Below is a small trained network, with its code and all its weights. Each question gives an input and a target symbol and asks what happens when units are switched off, that is, made to give their printed mean instead of their output.

import numpy as np


def w(rows, s, z=0):
    codes = np.array(rows[::2]) - 128.0
    scale = np.full(codes.shape[1], s)
    scale[-1] = z or s
    return codes * scale


def softmax(a):
    e = np.exp(a - a.max(-1, keepdims=True))
    return e / e.sum(-1, keepdims=True)


def log_softmax(a):
    a = a - a.max(-1, keepdims=True)
    return a - np.log(np.exp(a).sum(-1, keepdims=True))


def net(x, mask):
    ids = ['ΘΠαβγεηλστφ'.index(c) for c in x.split()]
    T = len(ids)
    res = E[ids] + P[:T]
    u = 0
    for l in range(2):
        r = res
        for j in range(3):
            rows = slice(3 * j, 3 * j + 3)
            q, k, v = (r @ M[l][rows].T for M in (Q, K, V))
            z = softmax(np.where(np.tri(T) > 0, q @ k.T / 3**0.5, -1e9)) @ v
            o = O[l][rows]
            res = res + np.where(mask[u + j], z, o[:, -1]) @ o[:, :-1]
        u += 3
    return log_softmax(res[-1] @ U[:, :-1].T + U[:, -1])


Q, K, V, O = {}, {}, {}, {}
E = w([
[122,181,65,180,202,109,160,214,120,98],'Θ',
[155,199,102,169,125,90,87,183,154,145],'Π',
[78,87,127,210,157,139,120,184,171,134],'α',
[34,135,145,118,109,95,113,220,126,147],'β',
[67,125,139,163,101,126,37,139,137,161],'γ',
[69,134,60,71,250,111,73,115,154,143],'ε',
[158,106,229,62,198,136,79,176,8,163],'η',
[117,125,73,218,204,158,104,123,86,127],'λ',
[121,75,134,142,158,116,129,120,77,219],'σ',
[142,82,166,221,72,150,112,202,47,180],'τ',
[137,93,35,62,160,87,140,191,60,56],'φ',
],0.018)
P = w([
[102,65,239,143,176,74,148,151,178,45],'0',
[82,152,135,139,118,90,155,98,155,119],'1',
[82,147,122,142,120,94,147,95,125,130],'2',
[112,120,121,139,111,97,119,129,116,133],'3',
[143,103,112,135,112,91,98,148,108,140],'4',
[182,83,99,136,110,96,84,173,96,147],'5',
[220,58,97,134,107,93,71,178,93,149],'6',
[254,32,100,127,95,96,60,205,85,155],'7',
],0.0097)
Q[0] = w([
[104,127,115,115,118,178,165,113,137,123],'L0H0',
[154,79,149,104,123,156,100,157,184,83],'L0H0',
[129,165,140,123,100,129,150,141,128,110],'L0H0',
[122,162,177,108,155,132,194,143,141,84],'L0H1',
[42,97,111,125,137,77,79,178,123,126],'L0H1',
[144,125,119,78,93,206,140,40,133,94],'L0H1',
[162,155,178,67,41,182,242,94,168,77],'L0H2',
[150,158,176,79,159,113,102,121,212,118],'L0H2',
[185,40,117,123,178,63,30,248,84,160],'L0H2',
],0.011)
K[0] = w([
[151,141,105,140,100,77,138,89,164,148],'L0H0',
[111,162,136,126,149,92,101,144,131,124],'L0H0',
[94,119,123,142,118,147,107,148,151,120],'L0H0',
[115,192,188,128,133,118,92,130,152,129],'L0H1',
[144,119,97,109,147,184,100,95,75,122],'L0H1',
[112,222,140,138,157,61,179,163,153,143],'L0H1',
[87,130,124,158,95,83,166,148,250,86],'L0H2',
[130,146,140,200,169,151,105,107,146,125],'L0H2',
[148,203,132,103,140,140,41,138,55,135],'L0H2',
],0.012)
V[0] = w([
[174,120,63,181,71,115,116,98,200,139],'L0H0',
[44,192,69,141,113,57,146,145,91,148],'L0H0',
[114,113,63,142,102,106,135,127,214,159],'L0H0',
[124,122,82,156,167,133,167,215,153,165],'L0H1',
[57,47,125,153,139,152,254,156,145,143],'L0H1',
[155,132,97,104,179,199,103,141,37,164],'L0H1',
[129,128,49,194,56,191,103,98,102,139],'L0H2',
[159,192,167,136,137,137,154,148,35,146],'L0H2',
[97,186,160,203,141,186,161,117,150,53],'L0H2',
],0.0094)
O[0] = w([
[185,66,154,89,110,180,101,89,164,110,1],'L0H0',
[222,193,128,69,108,88,120,160,92,163,167],'L0H0',
[239,79,168,94,163,112,103,96,167,140,55],'L0H0',
[147,251,156,120,158,163,235,148,105,97,197],'L0H1',
[64,167,179,93,222,133,188,186,122,136,158],'L0H1',
[140,198,7,139,178,175,97,120,77,141,224],'L0H1',
[95,29,51,122,126,200,120,254,97,234,4],'L0H2',
[171,201,92,143,81,210,215,128,193,86,227],'L0H2',
[64,160,138,193,153,190,78,140,142,27,7],'L0H2',
],0.0077,0.0091)
Q[1] = w([
[168,153,136,78,89,173,166,66,157,96],'L1H0',
[103,153,68,140,145,106,123,169,122,149],'L1H0',
[153,114,139,79,96,129,95,156,140,85],'L1H0',
[121,155,106,162,156,59,198,119,116,205],'L1H1',
[157,69,149,148,195,73,72,246,95,117],'L1H1',
[62,134,77,90,127,125,85,121,135,167],'L1H1',
[123,186,101,130,111,182,208,33,156,133],'L1H2',
[159,107,155,82,129,155,122,123,178,92],'L1H2',
[180,140,171,127,81,146,125,87,120,100],'L1H2',
],0.012)
K[1] = w([
[58,152,209,70,158,145,88,84,196,69],'L1H0',
[174,115,115,181,133,91,135,97,28,121],'L1H0',
[94,124,55,64,146,126,93,98,150,127],'L1H0',
[131,52,160,58,163,131,138,152,14,99],'L1H1',
[144,169,76,62,136,156,49,178,89,251],'L1H1',
[233,92,122,165,162,149,196,73,47,130],'L1H1',
[99,161,175,148,97,106,156,149,12,64],'L1H2',
[67,156,199,161,121,108,91,132,229,173],'L1H2',
[1,186,156,141,137,85,130,69,196,132],'L1H2',
],0.0092)
V[1] = w([
[167,116,139,158,43,144,101,178,82,123],'L1H0',
[112,174,75,102,129,116,131,95,149,181],'L1H0',
[114,101,107,120,172,182,126,76,99,133],'L1H0',
[136,189,112,123,129,144,101,211,125,74],'L1H1',
[170,126,127,172,115,154,254,122,165,122],'L1H1',
[67,132,147,112,59,125,144,191,113,142],'L1H1',
[111,124,145,239,130,164,121,148,138,177],'L1H2',
[174,182,164,118,155,151,132,105,163,176],'L1H2',
[129,149,96,157,198,144,110,65,114,132],'L1H2',
],0.013)
O[1] = w([
[49,126,181,16,87,75,164,123,121,96,45],'L1H0',
[124,63,146,172,179,108,129,110,4,166,160],'L1H0',
[220,234,186,220,194,136,186,169,118,46,42],'L1H0',
[153,178,182,120,36,159,82,142,96,46,254],'L1H1',
[106,91,154,236,75,155,238,55,200,238,153],'L1H1',
[95,9,145,182,106,92,143,209,173,15,176],'L1H1',
[137,227,78,180,9,85,61,152,181,191,34],'L1H2',
[162,157,255,161,141,42,152,206,226,121,144],'L1H2',
[63,103,138,117,206,78,46,148,144,163,203],'L1H2',
],0.009,0.013)
U = w([
[158,200,190,119,117,99,182,94,148,128,2],'Θ',
[210,102,163,109,63,115,85,34,162,177,229],'Π',
[168,105,129,94,130,212,120,163,217,182,217],'α',
[162,84,175,152,107,22,141,106,165,90,3],'β',
[191,21,70,126,74,98,42,101,163,163,152],'γ',
[118,141,143,84,154,68,117,118,180,148,52],'ε',
[137,118,110,179,79,2,105,8,106,122,57],'η',
[130,159,97,129,117,190,95,183,119,194,71],'λ',
[131,107,96,168,140,72,160,130,152,208,149],'σ',
[36,163,90,81,88,137,173,120,156,212,145],'τ',
[89,112,111,98,131,241,161,103,125,162,242],'φ',
],0.0044)

Each question gives the input, a string of symbols that net reads in full, and the target symbol t.
The units are the heads (3 rows each of Q, K, V and O). Each row of codes is followed by its name. A weight is (code - 128) times the scale printed after its matrix; where a second scale follows, it is the last column's (O and U).
mask holds one flag per head, layer by layer. A switched-off head (its flag False) gives its mean, the last column of its rows in O, instead of its output. The means were averaged over made-up inputs and are rounded, as every weight is.
A unit's drop is (log p(t) with every unit on - log p(t) with that unit switched off) / (log p(t) with every unit on - log p(t) with every unit switched off).
The circuit of an input: a set's keep is (log p(t) with only the set's units on - log p(t) with every unit switched off) / (log p(t) with every unit on - log p(t) with every unit switched off). Starting from all 6 units, units are removed one at a time, each time the one whose removal leaves the highest keep (on an exact tie, the one counted first), for as long as the keep stays at least 0.8.
circuit, biggest first: the units of the circuit, biggest drop first
unit that matters most: the unit with the biggest drop
which heads matter: for each layer, one digit per head in row order, 1 if its drop is at least 0.15 and else 0, layers parted by /
drop of u: that unit's drop, to one decimal
input η τ λ ε τ φ φ λ, target η: circuit, biggest first	L0H2; L0H0; L1H2
input λ β Π γ Π Θ, target γ: circuit, biggest first	L0H2; L0H1; L1H1
input η φ η ε Θ η, target η: which heads matter	111 / 100
input φ η Π Π γ τ ε ε, target φ: circuit, biggest first	L0H2; L0H1; L1H2
input Θ Π λ φ λ σ σ, target σ: circuit, biggest first	L0H2; L1H1
input ε φ σ Π, target φ: which heads matter	000 / 001
input τ α φ γ η Θ σ, target β: circuit, biggest first	L0H2; L1H1; L0H0; L1H2
input φ λ φ α, target φ: circuit, biggest first	L1H2
input φ Π φ η β α η, target η: circuit, biggest first	L0H0; L0H1; L1H0
input β α τ, target τ: circuit, biggest first	L0H2; L1H0
input σ ε η, target σ: circuit, biggest first	L1H1; L0H2; L1H0
input α φ σ λ β β η, target α: circuit, biggest first	L0H2; L1H0; L0H1; L0H0
input α α β γ γ, target γ: circuit, biggest first	L0H2; L1H1
input β ε σ γ φ β Θ, target φ: circuit, biggest first	L1H2
input β α α η, target γ: which heads matter	011 / 110
input λ η σ, target Θ: circuit, biggest first	L0H2; L1H0; L0H1
input α α α η α τ α λ, target α: circuit, biggest first	L0H2; L1H0; L0H1
input η α Π σ φ τ, target η: circuit, biggest first	L0H0; L0H2; L1H2
input η λ σ τ Π φ λ ε, target η: which heads matter	101 / 000
input σ α λ φ φ φ φ η, target σ: unit that matters most	L0H2
input τ λ τ σ, target τ: which heads matter	001 / 101
input σ α λ φ γ Π φ, target φ: which heads matter	001 / 001
input α α α, target α: which heads matter	110 / 100
input η φ λ γ λ Π σ γ, target η: which heads matter	101 / 000
input γ Θ α, target γ: which heads matter	011 / 011
input η β β Π λ β, target η: which heads matter	101 / 001
input Θ η φ η, target φ: unit that matters most	L0H0
input λ γ β η α Θ τ, target Θ: which heads matter	101 / 100
input η σ τ φ σ φ, target η: drop of L0H0	1.2
input φ λ β, target φ: drop of L0H1	-0.1
